[128 = 0]

[101 147 173  93 160 115 117 122 131 151 147 112 196 121 165 116 115 141
 167 172 106 101 106  94 112 110 100  34 128 129 147  65 143 178 154 164
 161 110 138 155 123 140 164 215 119 106 119 117 123 103 128 147 139 119
 108 159 181  71 148  88 157 180 160 112 179  99 139 139 123 167 140] => FP > U
[116 139 177 110 148 143 143  93 174 206 135  62 113 100 133 146 145 114
 154 146 107 133 124  91 152 101 119  49 176 143 123  91 146 121 126 163
 163 148  89 163 121 136 138 135  94 167 168 137 138 111 113 138 121 125
 156 136  63 154 124  96 141 210 161  69 171 103 164 153 155 171 157] => BP > V
[ 99 173 177 134 140 149  99 109  94 192 152 103 129 119 146  90 129 120
  99 146 111 130 157  73 130 153 142  92 130 116 120  85 161 176 145 166
 129 144 125 154 101 121 165 152 131 134 118 170 111 120 119 184 156 118
 148 113 135 154 157  97 141 167 137  74 131 123  93 175 141 132 146] => TH > E
[ 91 175 174 151 134 150  64 102  99 187 145  83 149 126 122 112 143 123
  79 163  84 152 142  68 145 143 123  81 133 129 109  62 150 191 141 115
 136 146 104 140 112 146 173 148 118 136  91 176 124 102 135 155 145 122
 142 127 210 150 170 112 152 146 136  74 122 127  71 190 156 132 169] => TH > E
[118 122 158 106 124 136 124  92 171 199 131  95 102 106 130 142 137 127
 160 143 127 118 126 119 159 135 118  69 177 167 155 111 119  52 140 158
 145 100 116 134 113 120 133 138 123 146 148 101 152  94 126 142 123 128
 152 134  49 128 100 121 149 198 139  74 178 119 174 143 132 211 127] => BP > V
[115 125 172  93 103 151 173 102 136 183 144  41  91  96 134 134 130 113
 168 153 130 120 115  91 146 109 121  53 169 142 142  72 137 104 133 145
 133 135 109 173 108 129 135 135  89 131 153 139 144  91 132 154 120 134
 152 135  67 112 153 110 165 210 161  84 176  99 162 144 145 190 134] => BP > V
[138 138 168  82 117 152 151  56 132 173 170 165 108 121 125 147 139  57
 199 156  95 120 121 130 142 103 121  63 177 184 117 158 142 154 143 172
 147  63 104 151 151 125 121 136 156 146 143 111 131  85 142 134 134 127
 171 130 120 178 110 136 117 182 177  75 168  74 180 151 131 177 126] => BP > N
[129 178 171 122 119 136 136 108 139 109 129 151 154 126 181 113 135 140
 152 167 104 113  98 134 119 119 109  51 124 123 137 132 112 151 143 132
 172  48  97 157 125 136 162 185 104 118 114  95 124 148 135 143 127 133
  97 150  86  76 151 121 144 160 126  96 157  96 128 127 123 150 118] => FP > U
[137 135 162 102 143 139  97 108 167 212 115 110  98 118 153 125 135 130
 139 159 117 117 111  85 137 135 154  65 139 139 146 111 129 115 141 155
 177 135  82 183  94 132 173 159  98 136 158 116 118 140 128 178 119 135
 147 149  53 115 104 114 176 230 156  72 223  90 124 129 124 141 132] => BP > A
[110  90 175  97 105 161 127  90 162 200 119  58  32 123 121 184 156  96
 157 120 124 130 120 108 160 104 100  89 197 160 127  60 137  44 140 128
 144 178 101 163 122 143 129 139  81 165 157 117 152  79 139 123 127 129
 149 140  75 165 141 125 146 196 143  84 162 107 153 141 131 198 131] => BP > V
[110 137 181 103 127 146 128  87 141 209 156  86 109 112 132 146 135 112
 177 171 100 128 121 109 139  98 100  49 175 144 137 106 137 137 153 139
 167  78 102 156 121 138 149 165  91 127 141 105 142 104 138 150 107 138
 143 145  84 123 125 115 129 205 158  91 194  97 147 148 117 212 132] => BP > A
[104 135 163 131 149 126  87 114  76 194 142 133  74  91 132 106 120 109
  62 123 118 133 167  69 137 158 170 119 114 142 138 145 151 157 128 170
 112 119 136 126 103 111 161 150 165 107 129 176  88  92 118 185 140 122
 150 117 149 166 152 105 135 161 133  59 158 112  67 165 128 139 138] => TH > F
[128 142 167 105 134 130 145 107 131 121 142 173 168 129 162 129 114 128
 161 162 109 115 109 106 108 120 130  74 124 139 148 108 116 174 158 150
 162  67 108 166 136 124 164 149 124 116 132 109 123 124 127 147 155 118
 127 154 104  84 143 106 147 182 153 102 187  93 122 119 108 143 126] => FP > U
[ 96 160 159 148 162 111  64 148  86 136 118 143 168 144 147 102 126 146
  81 144 105 120 159 100 139 141 134 114 116 125 129  93 141 188 142 157
 139 131 134 137 111 128 159 180 136 148 112 139 108 137 120 146 139 123
  62 115 189 148 156  84 155 124 117 115 119 133  66 160 122 113 147] => TH > E
[128 132 141 106 123 144  91  88 124 136 146 139 155 144 154 145 121 148
 126 158  92 116 102 107 120 113  90  68 128 141 130  54 139 160 147 155
 165 145 111 133 126 143 163 185 119 114 102  96 148  92 138 129 138 129
 134 153 210  79 148 146 161 154 139 113 151 103 138 142 122 169 142] => FP > U
[107 135 179 121 139 124  86 117 114 135 130 103 179 140 103  97 137 134
 107 172 106 131 125  50 150 135 134  84 133 157 133  76 157 149 151 162
 128 120 121 153 137 108 152 149 135 158 108 152 116 100 123 141 142 112
 130 110 164 121 155  75 129 100 113  42 116 127 110 170 157 150 173] => TH > C
